Table B holds the same points as the rows below and some others, measured another way and shuffled. Each row below is followed by which row of B it is.
B:
1:  138  -88 -165  181  154   39 -170  -33  -47 -121   53  -15   57  174 -151 -249  266 -103  -16   55 -116 -240 -190  -41 -220 -312  101  256  103  140  -85  -11   21 -131  374  135 -113  -88  -16 -156 -149
2:  110   97   -2 -126 -274 -207   81  113   34 -205    4  -38   24   64  -74  246  166   30   71  174   87  159  -55   55  127  174 -136 -183  -39 -270   12   21 -220  -13 -372    2  191  147 -513  -38  228
3:  214  -29  -99  -95 -392 -126  211   74 -141 -177  -26 -182   71  289 -182  302  115 -133   99  231  145  125 -150  -38  -63  117 -202 -157   20 -437  -42   58   73 -125 -256   -7  102  144 -441   12  282
4:  -58   97  -14  -10  -21 -166  -31  -21   92 -158   36   34   -4  -68   84   50   81  128  -10  -12   -8   26  -34   66  109    9   16   10    6   20  -29   46 -262  -10 -201  -18   65   47 -238 -105   87
5:   18  -26   77  -27 -157  -78   23   30 -133 -179  -96  -61  -47   -4   -5  135   30   77   75  105   32  114   92   57   53   92  -79  -91 -118 -134  121   35  -86  -52 -264   47  152   97 -147   54  100
6:  -89  201  102    5  380 -125 -323  -86   82 -387  100  -35   31 -324  226  -54  309  127  213  -35 -243 -185  -25  260  222  137  150   28 -170  312  -23  -38 -507  218  -13  171  241   10 -153 -132 -116
7: -276   36  281   22  121  -66 -171  -54  -63 -190 -155   84 -184 -419  298  -28 -130  378   46 -107  -87  111  359  186  247  102   74  -23 -277  243  276   41 -333   69 -351   48  212   47  144   78  -60
8: -122  -11 -109  180  350   34 -175 -263  -75 -190   91 -112   52  -43  161 -178   38   -4   59 -155 -191 -320 -136   61 -130 -207  193  304   56  314 -162   76  -36  -33  294   68 -116 -122  235 -152 -144
9:  110 -157   16  122 -210  -21  -84  218    9   77 -166  277 -147   98 -233 -232  105  171 -235  125   84  158  148 -118  -90 -327  -24  101    6   -7  254  -21  -41 -246  -41   46  -47   -2 -105  -18  -58
10:  254 -171 -235   26 -438  -45  251   74 -136   10  -32  -90   58  479 -322  124   47 -176  -99  201  193   83 -209 -203 -274 -192 -168   38  196 -417  -78   84  293 -314  -38  -52 -131   58 -298  -43  222
11:  269    7 -281   71   54  -62  -62  -34    4 -213  181 -151  193  333 -211  -42  409 -272   84  139  -76 -274 -424  -34 -212 -177   26  152  184  -67 -274   -4   -2  -90  334  112  -72  -37 -338 -225   13
12:   99 -168 -134   69 -290   -6  164   -7 -163    0  -70  -62   -1  289 -169   46  -68  -48  -90   89  130   61  -73 -139 -209 -195  -86   88  119 -222   -6  100  237 -265  -41  -43 -120   17  -66   -5  121
13:   76 -192 -122  108 -245   20  130   -5 -163   26 -100  -20  -42  259 -154  -22  -81  -11 -132   57  114   57  -26 -145 -228 -254  -59  131  108 -157   29   94  244 -280   -8  -38 -146   -5   18   -1   76
14:  142  104  -27 -147 -281 -212  106   98    6 -238   26  -97   57  104  -89  294  192  -21  109  195   93  138 -106   55  112  210 -158 -209  -33 -320  -23   30 -195   -5 -366    1  205  164 -550  -33  254
15:  311 -195 -291    8 -487  -14  339   12 -259  -40  -16 -243  121  604 -361  234   42 -314   -9  246  209   45 -300 -209 -357 -138 -214    7  206 -533 -147  107  441 -327   11  -46 -140   77 -292   -8  276
16:  -77   19  146  -70 -153 -106   40   -8 -127 -205 -108  -65  -71 -130  105  200  -68  163   97   52   39  170  158  110  147  192  -82 -143 -177 -113  145   62 -162   -1 -410   10  203  127 -132   86  140
17:  -80 -173  226  132  -61   40 -165  132 -134  -10 -275  225 -256 -180   -6 -220  -75  327 -126   27    4  185  399    5   33 -181   24   59 -214  160  419   -9  -99 -144 -161   91   80   11  191  121 -141
18:  347  -23  -89 -129 -522 -168  196  252  -64 -141  -37  -64   48  354 -348  282  257 -122   35  351  203  223 -140  -78  -26   96 -258 -229   26 -532   43   -1    5 -152 -306   22  154  188 -652   10  295
19:   84  -65 -139  180  203   27 -192  -68  -33 -141   60  -11   46  109  -79 -247  233  -66   -6   10 -131 -248 -164  -13 -181 -293  129  265   84  196  -89   -1  -26 -101  355  129 -104 -100   22 -160 -156
20:   53  -83 -222  103 -122  -53   93  -65  -21  -12   46  -30   49  266 -110  -28    5  -58 -125    3   62  -68 -204 -126 -208 -267   -6  191  211  -90 -154   98  136 -227   83  -61 -193  -36  -96 -141   85
21: -128  187   14  -51   79 -211  -76  -70  144 -231   89   13   19 -191  195   89   98  169   48  -64  -54  -13  -41  145  206  115   41  -18  -31   91  -75   50 -394   95 -260  -15  140   62 -274 -138   89
22:  -74   62 -213   37   -7 -140   96 -176   66  -99  144  -85   98  114   87   85  -28   -2  -53 -102   15 -112 -246  -25  -66 -118   30  162  198  -26 -273  135  -42  -98  -39 -110 -135  -17 -155 -198  145
23:  -37 -198  173  145 -118   44 -124  143 -117   36 -266  244 -238  -88  -75 -234  -60  294 -173   43   41  194  349  -43  -21 -247   11   88 -145  110  392   -3  -39 -199 -122   64   23   -1  162   93 -133
24:  160  190    9  -63  102 -191 -215  122  153 -329  114   22   76  -74  -51    6  493    4  146  158 -115  -79 -143  154  170  107   20  -75  -83   36  -25  -83 -467  127  -55  168  247   75 -522 -155    8
25:  -29   61  105 -115 -175 -140   79  -12 -125 -258  -59 -131  -18  -73   90  286  -12   94  155   90   37  147   84  119  155  261 -117 -182 -157 -183   77   65 -174   32 -424   16  234  145 -244   66  195
26:  -88  159 -141   41  326 -102 -129 -276   21 -331  212 -215  154  -65  215   36  160  -66  180 -112 -191 -324 -277  145    7   23  137  161   59  196 -307   76 -211  108  130   55   17  -41  -81 -215    1
27: -101 -147  -93  121  -77   30  120 -175 -191  -29  -63  -98  -34  129   50    3 -227   41  -74  -90   50  -24   -4  -78 -193 -203    7  190   89  -18  -39  156  216 -212  -17  -72 -162  -41  208  -18   52
28:   37 -191  121  116 -177   25  -72  159 -135   21 -240  187 -191    3 -128 -168  -26  213 -142  100   60  187  273  -60  -53 -217  -30   54 -118    9  343    2   13 -205 -122   63   28   20   58   92  -69
29:  -26  -75   20   36 -154  -47   49  -12 -112  -79  -98    0  -66   37   -9   45  -75  108  -36   36   53   98   82  -19  -28  -67  -47   27  -34  -82   95   72    8 -133 -185  -14   24   44  -33   17   71
30:   12   16   -4  -50 -198 -135   86   14  -39 -148  -28  -50   -9   41   -5  172   11   74   27   70   74  108   -4   24   55   73  -86  -76  -22 -167   18   69  -99  -65 -290  -32   95   98 -261  -14  172
31:   59  -70 -212   11 -253  -71  247 -133 -137  -90   51 -203   94  313  -70  207  -83 -132   -2   44  117  -13 -222 -100 -190  -70  -97   64  172 -280 -203  151  218 -198  -91 -103 -116   39 -153  -66  230
32:   -4  -80  -22  137  -25  -38 -112   71   57   12  -63  205  -99   16  -69 -226   67  171 -188    0    2   23   65  -57  -59 -298   51  178   45  121  106   20  -99 -171   20   17  -74  -40  -31  -91  -80
33:   35 -220  114  145 -163   64  -78  149 -158   36 -258  195 -213   15 -136 -210  -35  209 -165   89   53  171  284  -76  -84 -265  -17   96 -111   36  361   -6   47 -226  -73   73    2    5  123   93 -101
34:  202   50   52 -118 -330 -193   29  257   38 -171  -63   71  -34   75 -193  169  262   64   26  258  111  234   27   28  137  132 -165 -220  -94 -291  152  -38 -250  -48 -371   53  235  165 -568    7  184
35:   72  -89   89  -20 -234  -43   49   71 -202 -148 -147  -58  -75   53  -73  125    9   55   71  156   64  156  119   15    7   59 -113  -99 -137 -190  186   34    7  -99 -252   56  143  100 -127  108  104
36:  -36  -90  190   53 -124  -45 -105  150  -62  -58 -208  193 -195 -153  -13  -93  -11  278  -79   65   34  210  306   32  101  -68  -22  -29 -184   47  338   -7 -169  -98 -266   63  132   57  -27   81  -46
37:  -20   76  114   -1  -40 -158 -167  160  134 -120  -64  216 -104 -177    4  -79  168  261  -70   61   -8  138  153   83  194  -24    8  -36 -111   87  197  -32 -392    1 -257   50  158   65 -277  -57  -12
38: -120  134   61  -96  -42 -184   39  -85   -9 -258   26 -103   11 -144  190  239  -12  128  122  -14   -3   56    9  149  199  227  -39 -113  -93  -60  -28   87 -264   73 -386  -26  188  109 -239  -27  171
39:  -35  192  101   -8  302 -147 -315    4  117 -357   80   31   18 -281  149  -68  351  135  166   25 -210 -127  -10  236  231  111  118   -4 -159  264   21  -62 -526  188  -50  176  258   28 -251 -129 -104
40:  196 -230  -50   71 -378   23  135  132 -213   13 -176    3  -70  307 -281   10    2  -23  -99  196  152  161   46 -155 -207 -199 -144   13   21 -279  168   42  237 -292  -80   23  -46   47 -100   70   89
41:  218  155   45  -59   62 -174 -253  205  142 -317   65   74   47  -61 -125  -29  547   14  139  223 -104  -34  -89  145  170   95   -7 -108 -116   16   62 -126 -480  108  -47  210  282   87 -560 -127  -27
42:   -3  -59 -141  186  276   55 -174 -179  -92 -166   72  -95   60   70   26 -212  134  -67   38  -62 -157 -305 -165   12 -197 -260  156  302   76  242 -137   39   22  -77  364  103 -127 -119  161 -155 -158
43: -285  113   42  -40   85 -126   57 -280  -78 -250   44 -184    6 -204  357  229 -214  155  127 -168  -50  -29   18  150  144  190   35    7  -65   61 -116  164 -162   70 -326  -82   86   49   45  -30  149
44:  -34 -162 -129  135 -121   27  119 -130 -168   -5  -49  -70  -19  200  -28  -28 -171    3 -103  -47   57  -30  -45 -115 -227 -248   -1  199  120  -53  -48  138  238 -239   31  -59 -187  -39  147  -34   52
45:  -29 -157   27  100 -145   12   17    6 -146  -16 -153   54 -116   47  -41  -62 -109  130  -99   21   60   94  140  -53  -91 -178  -19   95  -27  -17  162   71   81 -196 -102   -3  -39    5   86   44    4
46: -271 -210  108  188   84  128  -32 -219 -306  -33 -203  -31 -174 -143  204 -125 -377  221  -47 -180  -44   -3  276   -2 -108 -189   87  218 -112  219  185  139  175 -159  -41   -2  -92  -67  560  106 -106
47:  257  -66   97  -51 -394 -121   -6  342  -26  -78 -170  161 -114  116 -295   43  247  102  -57  306  136  290  138  -37   60   -4 -170 -186 -120 -279  302  -66 -153 -144 -301   93  203  144 -465   64  105
48: -144  109  106  -70  -19 -156  -23  -59   -7 -243  -18  -40  -41 -204  204  163  -21  192   95  -26  -26   81   97  148  204  184  -11  -87 -128   17   49   66 -297   69 -379   -5  190   90 -164  -13  112
49:  310   -6   -7   76   64  -55 -306  246   61 -209    0  148    7   69 -282 -237  575  -34   38  253 -109  -86  -79   39  -23 -163   38   39  -69   73  124 -144 -286  -28  213  260  142    8 -379 -117 -160
50:  -16 -115   91   78 -128  -13  -36   63 -114  -53 -161   90 -130  -23  -36  -69  -40  169  -75   51   35  127  189  -11  -18 -117  -25   33  -99    5  220   34  -35 -141 -160   39   48   30   27   56  -14
51:   46   -9 -127  -94 -314 -116  303 -131 -202 -196   30 -311  103  246   -6  404  -97 -134  135   92  130   61 -182   -9  -68  170 -165 -105   62 -396 -169  150  152 -102 -297  -89   38  123 -254    9  332
52: -183 -192  104  179   10   78  -71  -65 -171   15 -204  106 -191 -105   93 -191 -238  261 -131 -103   -3   64  281  -26  -78 -247   71  191  -84  188  241   83   67 -184  -60    8  -74  -53  371   66 -110
53: -285  115  -12  -33   74 -134   87 -290  -59 -228   70 -197   33 -160  350  230 -233  127  111 -186  -33  -53  -34  131  107  150   38   39  -10   50 -166  182 -126   44 -292 -108   37   35   41  -55  165
54:   -5 -189  240   70 -179   37  -83  162 -219  -51 -309  144 -233 -112  -62  -94  -72  257  -51  119   45  252  396   13   37  -73  -58  -43 -253    1  443  -10  -33 -145 -251  100  151   68  110  185  -66
55:  -94  160 -189  -44  -17 -212  109 -181  122 -184  184 -128  123   50  151  202   -4    5   16  -97   19  -87 -264   44   42   33    8   58  168  -64 -306  143 -160  -15 -183 -128  -41   35 -294 -205  209
56:   -7 -156 -161   91 -175    5  170 -129 -183  -19  -40 -117    9  242  -49   49 -160  -39  -71  -10   87  -15  -91 -116 -218 -203  -40  150  131 -142  -87  144  254 -239  -12  -74 -165  -14   65  -24  111
57:   81   72 -207   48  166  -72  -60 -161  -23 -272  188 -210  173  145    7   20  248 -174  141   18 -121 -284 -343   53 -114  -61   68  141  115   27 -292   42  -70   -5  213   74  -26  -33 -184 -197   24
58:   53  -58 -173  184  223   30 -163 -116  -42 -137   90  -47   70  127  -44 -227  198  -83   -3  -24 -139 -286 -206  -19 -201 -305  146  293  119  199 -145   25   12 -109  375  102 -134 -107   56 -180 -140
59:  115  -29   22  -67 -251  -89   98   50 -152 -196  -70 -116    5  112  -95  206   80  -20  110  170   73  126   -7   23   14  129 -135 -133  -87 -267   73   35  -28  -71 -260   47  154  128 -284   45  172
60:    7 -154  184   94 -131    9 -130  175 -110  -20 -252  215 -212  -96  -90 -169   18  256 -109  101   32  200  325   -5   23 -152  -19   15 -181   61  392  -24 -100 -146 -171   92   93   34   42  103  -93
61:   28  -13   73  143  255    6 -340   50    6 -187  -39  130  -67 -141   -9 -294  284  121   21   36 -177 -131   74   92   16 -183  141  153 -116  306  145  -71 -273   -4  183  192   81  -57   10  -85 -235
62:  -36  -77   41   44 -142  -48   23   22  -86  -65 -109   42  -85    2   -5   13  -62  144  -56   27   54  105  108  -13   -8  -76  -33   26  -41  -33  122   62  -30 -128 -187   -3   26   37  -31   18   43
63:   24  -64 -199   15 -207  -70  222 -134 -125  -84   41 -188   83  272  -35  185  -96 -101  -11   10  103  -23 -202  -81 -167  -80  -78   75  163 -229 -190  141  195 -184  -85  -96 -124   31 -117  -73  212
64:  -11  -23   -3   68  -78  -97  -71   89   83  -18  -58  188  -88  -16  -40 -122   72  190 -158   17   36   80   64  -24   18 -191   18   85   25   59  101   17 -173 -130 -115   -5  -16    8 -149  -84   -6
65:   -1 -228  161  112 -210   62  -36  129 -224   17 -290  145 -217   -7 -104 -129 -105  214 -111   90   71  216  333  -52  -63 -172  -49   31 -159  -16  388   18   77 -221 -165   65   44   36  156  153  -60
66:   24  -85  -82  120  -90  -53  -38   48   45   21  -41  154  -60   96  -94 -162   44  117 -189   11   45   22   -9  -89  -96 -294   25  168   99   44   46   35  -31 -200    7  -20 -108  -30  -72  -98  -19
67:  -17  -45  174   15 -135  -75  -84  137  -54  -99 -175  151 -163 -137  -21  -38   27  248  -41   85   34  199  264   53  117  -11  -41  -60 -174    8  293   -9 -200  -72 -286   54  168   77  -91   66   -1
68:  -49 -195  -68  107 -158   63  154 -154 -285  -37 -114 -147  -36  175   -7   59 -238   -4  -26  -18   71   16   22  -91 -211 -153  -38  137   36 -109   15  142  289 -229  -42  -46 -127   -9  212   51   80
69: -315 -134  -43  187  145   71   38 -339 -206  -38  -57 -108  -62  -70  271  -72 -380  143  -52 -257  -54 -121   74   -7 -150 -217  122  296   49  222  -56  193  181 -147   21  -88 -190 -101  496  -14  -37
70:  113   36   44   56  146  -62 -267   91   27 -243   -3   61   -8  -70  -60 -149  369   52   86  119 -132  -83   -7  101   51  -50   67   37 -110  145   91  -75 -303   29   80  187  155    8 -213  -91 -114
71:  -32 -223    2  144 -117   90   50  -71 -276  -20 -173  -38  -98  110  -41  -68 -181   59  -58    5   45   33  119  -76 -193 -209  -12  142  -26  -17  138   94  238 -229    1   19  -89  -19  251   78  -25

 229  103    5 -113  -77   -5  123   77 -139 -256  -18 -164  154    7   45  -28  190   49 -510  -31 -194  194   65  243  -57 -256   18  -65   57  112 -162  136  -48  128  166  -66
37
 444  -94  144 -297  -64   68  104  -72  137 -222  -79 -261  165 -139   66  -91  193  -28 -519   59 -188  289   10  144    7 -182 -135  -36  -14 -147 -310  188  -97  197   35   21
16
  90  -43   65  -86 -140   -4   -4  210  -21 -242  -26   18   93 -109   52  -98   51   54 -126    6   47 -103 -238  -19   71 -182   82  -73   26 -153   34  -20   -6 -121    1  -37
45
 169  219  -69  -16  302  228   47 -264 -265  -22  -63 -236 -159  143 -306  -72  142   45 -182  157 -226  124  277  323 -188   50  234  -51   69  173  -41   95 -166  431  101   64
14
 354 -473  472 -292 -109  -70 -157  -87  329  -55 -159  -97  -65 -268  125  -79 -148 -231 -100  -27  -90   58 -214 -462  214  -51 -281  -81 -135  -34 -305   68    4  122 -386  -14
26
 168 -110  256   72    4 -140  108  -63   40   76 -121   10  -31   79  190   72   35 -104 -344 -215 -259  265   60   33  -13 -155 -289  225  -15  436  -43   33  -50  133   91 -180
39
  36   90   40  107  115   28   59  -35 -161    2  -69   -4  -91  114  -54   -9   65   25 -136  -43 -128   50   53  157  -84  -65   62   92   48  245  108  -23  -83  129  117  -75
5
-266 -112  186  243  -12 -141 -182  180 -165   44  -72  275 -254   58  -14    4 -241  -48  354 -152   71 -366 -270 -351   97  -19  124   11    3  345  316 -213   62 -144 -171 -153
27
 385 -219  287 -194  -38  -20   75 -125  217  -51 -126 -142   56 -111  151  -42   89 -113 -395  -50 -203  283  -11   -9   43 -134 -282   92  -53   35 -244  118  -76  172  -34  -41
21
-153   44   96  200 -106 -208  -28  244 -261  -92  -26  156  -61  121   90   66  -78   -8  -96 -233 -107 -103  -90  -90   25 -211   49   -1   50  511  141  -77   66  -78   52 -226
61
-269  -44  126  237   26  -83 -181  161 -223   20  -58  233 -255   76  -78  -13 -215  -17  347 -102   65 -370 -227 -283   62   -3  192  -30   19  316  312 -201   43 -101 -148 -124
68
-188  304 -202  161  -43   23   22  301 -444 -274   55   76   22  125 -126  -43   82  183  -52   -9   32 -235  -90  212  -75 -193  400 -130  145  128  257  -74   -3 -106  198  -87
9
 277 -131  238  -83   69   -9   51 -180   77   34 -126 -124  -58    5   52  -12   52 -111 -303  -61 -241  246   82   19  -18  -68 -196  104  -31  231 -153   87  -89  253  -10  -56
38
 265  106  -21 -208 -148   11   93  146 -154 -385    7 -211  218  -61   23  -73  203   65 -537   21 -158  147   16  211  -26 -290   86 -198   62  -10 -238  169  -26  108  132  -33
67
 314 -347  316 -253   -2  108  -90 -106  329  -44 -146  -78  -58 -253   19 -157  -36  -99   35  118   47  -29 -260 -247  144   37 -121    2  -88 -364  -95    6  -80   51 -271   78
57
 -94  114    2  148  -41  -67   20  191 -250 -126  -15   94  -27  104    7    4   20   59  -97 -110  -54 -100  -73   69  -26 -168  134    3   73  269  167  -66    8  -54  118 -142
50
  85  102   20  -14  116   71  -31  -64 -245 -100  -48 -129 -114   78 -180  -42   25    1 -129   49 -165    3  103   78  -73  -40  187 -123   48  246  -46   50  -65  258    2  -13
30
 -13  201  -87   41 -150  -63   90  290 -285 -307   37    2  147   60   42  -16  138  118 -328  -90  -73  -23  -65  209  -35 -301  169  -87  102  161   61   24    7  -75  220 -124
60
 187  -24   38 -262 -256    2  -60  283  -91 -462   19 -132  187 -200    8 -135   70   50 -274   67   29 -108 -223  -66  108 -262  181 -325   29 -228 -188   93   34  -63  -77    4
32
   1  157 -159  -86  279  404 -153  -92 -223 -159  -34 -125 -221  -53 -503 -255   25  148  384  413  189 -389 -122   88  -62  197  592 -251   76 -467  208  -74 -138  152 -143  237
15
-436  313 -140  439  -15 -147   12  356 -537  -83   37  290 -116  285  -41   74  -34  146   91 -220    0 -291  -88  122  -87 -191  324   36  143  554  461 -198   47 -187  242 -240
33
  23   75   13   10  -69  -22    5  168 -191 -211  -12   -5   26   20   -9  -45   53   54 -170  -34  -51  -64  -88   60   -5 -180  138  -88   52  111   41    0   -8   -6   71  -78
64
 133 -181  151 -194  -84   98 -140  111   83 -221  -62  -32  -22 -223  -67 -173  -51   -1  122  140  142 -246 -327 -228  139  -32  148 -181  -21 -372   -2  -32  -21  -69 -236   71
56
 187 -147  279  -12 -227 -280   88  149   29 -110  -71   13  131    4  337   93   36 -113 -536 -310 -266  260  -28  -61   64 -338 -331   93  -21  473 -178   79   42   10   81 -250
7
 172 -160  152 -186   56  164 -145  -51   72 -127  -89  -97 -112 -176 -162 -172  -43  -22  132  190   77 -176 -206 -179   80   57  154 -149  -21 -307  -24  -13  -72   88 -247  106
63
 -59 -313  336   45 -330 -306 -105  371   88 -134  -61  249   31 -127  322   22 -184  -99  -16 -285   47 -182 -419 -443  230 -261 -186   14  -48  212   70 -121  132 -313 -163 -226
46
  16  -10   37  -19  -98   22  -13  204  -64 -210  -22   51   34  -77    8  -96   37   74  -32   17   85 -162 -248  -13   52 -135  140  -57   38 -144  124  -59  -16 -130    4  -35
66
 -82  144  -24   98 -229 -190   48  376 -314 -307   41   78  140   69  122   33   56   80 -323 -197  -83  -61 -107   73   10 -353  113  -95   89  331   61   -9   72 -138  175 -206
17
